Here is a tiny trained network, its code and every weight. The questions are about switching its units off for an input and a target symbol, where a switched-off unit gives its printed mean instead of its output.

import numpy as np


def w(rows, s, z=0):
    codes = np.array(rows[::2]) - 128.0
    scale = np.full(codes.shape[1], s)
    scale[-1] = z or s
    return codes * scale


def norm(h):
    return h / np.sqrt((h * h).mean(-1, keepdims=True) + 1e-5)


def softmax(a):
    e = np.exp(a - a.max(-1, keepdims=True))
    return e / e.sum(-1, keepdims=True)


def log_softmax(a):
    a = a - a.max(-1, keepdims=True)
    return a - np.log(np.exp(a).sum(-1, keepdims=True))


def net(x, mask):
    ids = ['αβγδζηθμξπστφψω'.index(c) for c in x.split()]
    T = len(ids)
    res = E[ids] + P[:T]
    u = 0
    for l in range(3):
        r = norm(res)
        for j in range(2):
            rows = slice(3 * j, 3 * j + 3)
            q, k, v = (r @ M[l][rows].T for M in (Q, K, V))
            z = softmax(np.where(np.tri(T) > 0, q @ k.T / 3**0.5, -1e9)) @ v
            o = O[l][rows]
            res = res + np.where(mask[u + j], z, o[:, -1]) @ o[:, :-1]
        u += 2
    return log_softmax(norm(res)[-1] @ U[:, :-1].T + U[:, -1])


Q, K, V, O = {}, {}, {}, {}
E = w([
[97,10,132,136,97,136,118],'α',
[144,127,215,48,134,64,99],'β',
[70,135,84,51,177,70,104],'γ',
[90,31,144,109,157,135,101],'δ',
[89,67,128,171,156,84,141],'ζ',
[2,146,102,102,134,135,48],'η',
[35,153,149,180,159,66,89],'θ',
[101,42,114,169,103,88,160],'μ',
[231,158,195,180,149,189,85],'ξ',
[146,144,164,194,230,137,123],'π',
[218,55,49,162,99,138,219],'σ',
[151,85,113,130,176,162,171],'τ',
[164,154,57,95,231,119,159],'φ',
[98,142,164,41,170,198,72],'ψ',
[150,48,181,191,80,197,163],'ω',
],0.0073)
P = w([
[188,15,72,155,165,56,11],'0',
[160,32,98,150,167,72,37],'1',
[155,50,110,148,176,78,67],'2',
[138,61,130,144,170,99,89],'3',
[126,77,140,138,170,111,114],'4',
[118,87,155,135,163,125,139],'5',
[109,103,164,130,162,133,161],'6',
[97,116,176,124,158,146,185],'7',
[95,133,181,117,149,157,202],'8',
[87,153,192,113,138,169,221],'9',
[85,165,202,111,141,179,234],'10',
[68,171,212,101,137,193,255],'11',
],0.0051)
Q[0] = w([
[175,143,166,140,105,103,101],'L0H0',
[116,184,61,178,92,139,94],'L0H0',
[95,43,185,154,249,152,133],'L0H0',
[102,112,163,69,146,182,79],'L0H1',
[68,4,157,140,199,110,167],'L0H1',
[79,117,157,158,143,156,154],'L0H1',
],0.013)
K[0] = w([
[134,68,172,135,131,138,144],'L0H0',
[117,37,92,167,147,134,127],'L0H0',
[117,249,153,128,159,131,134],'L0H0',
[61,128,160,100,110,135,166],'L0H1',
[122,169,151,161,129,138,211],'L0H1',
[110,175,133,143,112,187,160],'L0H1',
],0.014)
V[0] = w([
[191,209,182,82,143,153,95],'L0H0',
[198,157,201,122,99,84,88],'L0H0',
[94,88,48,209,113,253,129],'L0H0',
[135,236,44,183,146,195,92],'L0H1',
[140,84,132,15,173,207,93],'L0H1',
[45,158,66,192,147,181,145],'L0H1',
],0.0045)
O[0] = w([
[115,217,1,178,86,134,72,117],'L0H0',
[113,206,92,213,53,140,136,125],'L0H0',
[237,101,204,25,130,144,90,93],'L0H0',
[187,204,193,86,175,44,91,2],'L0H1',
[128,117,88,178,224,218,86,146],'L0H1',
[190,99,209,64,160,89,168,128],'L0H1',
],0.0041,0.0042)
Q[1] = w([
[121,17,119,149,146,189,153],'L1H0',
[116,2,142,142,145,181,167],'L1H0',
[159,57,148,138,131,133,113],'L1H0',
[152,137,66,50,41,36,60],'L1H1',
[62,12,179,199,185,136,152],'L1H1',
[142,141,163,91,90,123,163],'L1H1',
],0.0076)
K[1] = w([
[116,254,170,87,163,132,122],'L1H0',
[110,235,174,98,149,111,135],'L1H0',
[145,175,129,132,136,96,97],'L1H0',
[178,113,135,177,172,34,7],'L1H1',
[121,168,131,91,195,177,234],'L1H1',
[123,117,130,150,114,45,131],'L1H1',
],0.007)
V[1] = w([
[4,173,193,113,170,105,160],'L1H0',
[82,202,139,153,210,75,42],'L1H0',
[132,130,133,126,130,131,126],'L1H0',
[194,133,74,159,115,77,166],'L1H1',
[195,94,143,172,196,207,252],'L1H1',
[107,101,216,155,37,99,119],'L1H1',
],0.003)
O[1] = w([
[157,252,119,120,225,70,36,135],'L1H0',
[97,211,161,231,251,90,165,195],'L1H0',
[124,133,125,126,130,129,128,127],'L1H0',
[152,188,125,86,63,107,63,91],'L1H1',
[91,88,25,238,242,91,52,254],'L1H1',
[88,24,200,108,106,176,107,108],'L1H1',
],0.0029,0.0028)
Q[2] = w([
[75,128,111,197,219,150,93],'L2H0',
[99,76,82,170,153,185,186],'L2H0',
[22,80,134,189,193,159,139],'L2H0',
[166,190,81,126,82,120,3],'L2H1',
[107,102,147,103,64,136,155],'L2H1',
[177,207,167,33,85,61,147],'L2H1',
],0.014)
K[2] = w([
[150,130,142,126,133,184,209],'L2H0',
[105,169,164,113,123,168,165],'L2H0',
[121,161,135,132,148,171,193],'L2H0',
[144,5,110,149,116,131,113],'L2H1',
[101,142,130,151,103,48,107],'L2H1',
[179,97,130,121,82,108,93],'L2H1',
],0.014)
V[2] = w([
[37,110,173,108,23,129,204],'L2H0',
[192,129,30,75,119,44,213],'L2H0',
[247,110,132,202,80,226,156],'L2H0',
[221,158,200,239,156,161,152],'L2H1',
[132,172,160,108,145,245,19],'L2H1',
[234,137,2,74,135,128,188],'L2H1',
],0.0071)
O[2] = w([
[140,30,58,153,105,98,50,27],'L2H0',
[151,37,184,140,75,170,203,3],'L2H0',
[255,178,59,116,143,149,144,190],'L2H0',
[176,54,174,239,145,98,54,173],'L2H1',
[101,55,162,116,93,242,75,108],'L2H1',
[88,69,43,148,224,126,189,25],'L2H1',
],0.0077,0.0041)
U = w([
[171,85,116,106,99,132,151,64],'α',
[73,174,74,208,40,140,146,72],'β',
[155,102,179,208,165,129,94,143],'γ',
[54,111,75,130,145,213,68,108],'δ',
[75,70,102,124,103,44,115,144],'ζ',
[128,88,157,8,170,140,70,39],'η',
[139,144,169,75,118,4,133,5],'θ',
[111,55,104,123,33,108,122,221],'μ',
[190,199,101,105,137,164,139,53],'ξ',
[144,191,213,145,119,78,103,158],'π',
[219,99,145,131,44,161,201,252],'σ',
[115,96,103,168,210,157,196,81],'τ',
[82,162,113,104,162,123,224,157],'φ',
[92,169,178,91,78,238,125,115],'ψ',
[208,162,32,132,139,150,76,191],'ω',
],0.011,0.0039)

Each question gives the input, a string of symbols that net reads in full, and the target symbol t.
The units are the heads (3 rows each of Q, K, V and O). Each row of codes is followed by its name. A weight is (code - 128) times the scale printed after its matrix; where a second scale follows, it is the last column's (O and U).
mask holds one flag per head, layer by layer. A switched-off head (its flag False) gives its mean, the last column of its rows in O, instead of its output. The means were averaged over made-up inputs and are rounded, as every weight is.
A unit's drop is (log p(t) with every unit on - log p(t) with that unit switched off) / (log p(t) with every unit on - log p(t) with every unit switched off).
The circuit of an input: a set's keep is (log p(t) with only the set's units on - log p(t) with every unit switched off) / (log p(t) with every unit on - log p(t) with every unit switched off). Starting from all 6 units, units are removed one at a time, each time the one whose removal leaves the highest keep (on an exact tie, the one counted first), for as long as the keep stays at least 0.8.
circuit, biggest first: the units of the circuit, biggest drop first
most important unit: the unit with the biggest drop
heads that matter: for each layer, one digit per head in row order, 1 if its drop is at least 0.15 and else 0, layers parted by /
drop when u is switched off: that unit's drop, to one decimal
input δ α π φ ω φ μ σ η δ δ, target ψ: most important unit	L2H1
input ζ φ δ, target τ: heads that matter	00 / 00 / 01
input δ ψ δ, target δ: heads that matter	01 / 00 / 01
input μ ζ σ δ π ζ α τ β γ φ β, target φ: heads that matter	11 / 00 / 01
input ψ δ η φ, target φ: heads that matter	00 / 00 / 10
input σ ζ ζ, target σ: heads that matter	00 / 10 / 10
input β η μ, target μ: circuit, biggest first	[L2H0 L0H1]
input η α ζ δ π μ ζ μ ω δ ω, target γ: heads that matter	01 / 01 / 01
input δ ζ δ ζ δ π δ τ μ π α, target π: heads that matter	01 / 00 / 10
input δ δ π δ δ ζ α δ δ δ δ μ, target γ: circuit, biggest first	[L2H1 L0H1]
input δ δ θ ζ, target π: heads that matter	00 / 10 / 01
input μ τ σ δ ψ π α δ, target π: heads that matter	00 / 00 / 10
input ξ ζ γ δ, target φ: heads that matter	00 / 00 / 01
input α α ζ ζ δ ζ, target ζ: most important unit	L2H0
input δ δ ζ ζ δ δ φ φ δ, target φ: heads that matter	00 / 00 / 11
input θ δ δ θ ψ, target ψ: heads that matter	00 / 00 / 01
input γ δ α ζ ξ ζ γ μ σ, target φ: heads that matter	00 / 01 / 01
input ξ δ γ β α, target β: drop when L1H0 is switched off	0.0
input α β δ π δ ψ ω, target δ: drop when L1H1 is switched off	0.2
input ψ ω γ ζ α ζ σ ζ α ζ ζ, target ζ: drop when L0H0 is switched off	-0.1
input ζ δ δ ζ σ δ ζ α δ, target η: circuit, biggest first	[L0H0]
